Here is a tiny trained network, its code and every weight. The questions are about switching its units off for an input and a class, where a switched-off unit gives its printed mean instead of its output.

import numpy as np


def w(rows, s, z=0):
    codes = np.array(rows[::2]) - 128.0
    scale = np.full(codes.shape[1], s)
    scale[-1] = z or s
    return codes * scale


def f(y):
    return y / 2 * (1 + np.tanh(0.7978845608 * (y + 0.044715 * y**3)))


def log_softmax(a):
    a = a - a.max(-1, keepdims=True)
    return a - np.log(np.exp(a).sum(-1, keepdims=True))


def net(x, mask):
    res = np.array(x, float).reshape(1, 5) / 4 @ E
    y = f(res @ A[0][:, :-1].T + A[0][:, -1])
    res = res + np.where(mask, y, B[0][:, -1]) @ B[0][:, :-1]
    return log_softmax(res[-1] @ U[:, :-1].T + U[:, -1])


A, B = {}, {}
E = w([
[57,126,158,246],'x0',
[128,126,129,128],'x1',
[86,251,121,91],'x2',
[129,127,128,129],'x3',
[15,71,58,107],'x4',
],0.013)
A[0] = w([
[192,140,163,177,195],'n1',
[27,196,177,96,200],'n2',
[77,118,93,180,92],'n3',
[96,171,163,243,47],'n4',
[142,110,112,94,87],'n5',
[200,151,213,181,116],'n6',
[107,63,88,192,124],'n7',
[63,103,97,67,31],'n8',
[186,73,94,77,143],'n9',
[175,88,42,71,1],'n10',
[127,128,92,159,142],'n11',
[158,196,163,96,136],'n12',
[86,103,135,151,110],'n13',
[97,80,151,169,87],'n14',
[142,146,157,70,118],'n15',
[71,124,109,77,226],'n16',
[180,212,168,93,137],'n17',
[78,246,59,144,19],'n18',
[219,156,105,225,49],'n19',
[85,93,124,162,106],'n20',
],0.014,0.0099)
B[0] = w([
[174,120,77,82,220],'n1',
[189,115,118,59,248],'n2',
[82,153,147,123,180],'n3',
[197,59,157,81,210],'n4',
[160,111,121,134,145],'n5',
[164,39,158,167,224],'n6',
[95,162,115,154,205],'n7',
[225,86,65,71,179],'n8',
[176,79,97,96,211],'n9',
[86,37,249,197,175],'n10',
[138,152,136,162,145],'n11',
[89,195,71,140,196],'n12',
[67,163,136,110,164],'n13',
[111,176,134,112,171],'n14',
[109,171,71,105,165],'n15',
[112,66,180,196,228],'n16',
[86,200,90,120,218],'n17',
[148,13,191,165,206],'n18',
[117,87,146,183,183],'n19',
[123,181,101,169,175],'n20',
],0.011,0.015)
U = w([
[190,109,117,49,44],'0',
[107,79,192,185,252],'1',
[47,254,113,126,97],'2',
],0.016,0.0026)

Each question gives the input, the list of numbers given to net, and the class t.
The units are the neurons (one row each of A and B). Each row of codes is followed by its name. A weight is (code - 128) times the scale printed after its matrix; where a second scale follows, it is the last column's (A, B and U).
mask holds one flag per neuron, in row order. A switched-off neuron (its flag False) gives its mean, the last column of its row in B, instead of its output. The means were averaged over made-up inputs and are rounded, as every weight is.
A unit's drop is (log p(t) with every unit on - log p(t) with that unit switched off) / (log p(t) with every unit on - log p(t) with every unit switched off).
The circuit of an input: a set's keep is (log p(t) with only the set's units on - log p(t) with every unit switched off) / (log p(t) with every unit on - log p(t) with every unit switched off). Starting from the 12 units with the biggest drops (on a tie, the unit counted first), units are removed one at a time, each time the one whose removal leaves the highest keep (on an exact tie, the one counted first), for as long as the keep stays at least 0.8.
units of the circuit, in order: the units of the circuit, biggest drop first
unit that matters most: the unit with the biggest drop
top k neurons: the k neurons with the biggest drops, biggest first
drop when u is switched off: that unit's drop, to one decimal
input [7,-4,2,5,-3], class 0: unit that matters most	n4
input [5,-4,2,8,-6], class 0: top 2 neurons	(n1 n16)
input [5,0,1,6,-4], class 0: top 3 neurons	(n16 n1 n4)
input [-6,-6,0,2,5], class 1: top 2 neurons	(n10 n16)
input [-5,6,-2,7,2], class 1: top 2 neurons	(n10 n2)
input [-4,3,0,-4,8], class 1: top 4 neurons	(n16 n10 n1 n4)
input [-5,-7,-2,-3,3], class 1: top 2 neurons	(n10 n2)
input [8,1,3,-6,-8], class 0: top 2 neurons	(n1 n4)
input [4,-4,-1,7,3], class 2: top 2 neurons	(n18 n6)
input [-2,4,-1,8,2], class 1: top 2 neurons	(n2 n1)
input [-1,-7,-1,-5,2], class 1: top 2 neurons	(n2 n1)
input [8,-6,6,-6,-3], class 0: top 2 neurons	(n2 n4)
input [-3,1,-2,-7,7], class 1: top 2 neurons	(n16 n10)
input [2,6,3,2,-1], class 0: units of the circuit, in order	(n10)
input [-4,8,-7,-5,3], class 1: drop when n10 is switched off	0.8
input [-5,-7,-2,1,4], class 1: drop when n10 is switched off	0.9
input [8,-6,-7,-7,8], class 2: drop when n5 is switched off	0.0
input [4,5,7,-7,-1], class 0: drop when n10 is switched off	0.1
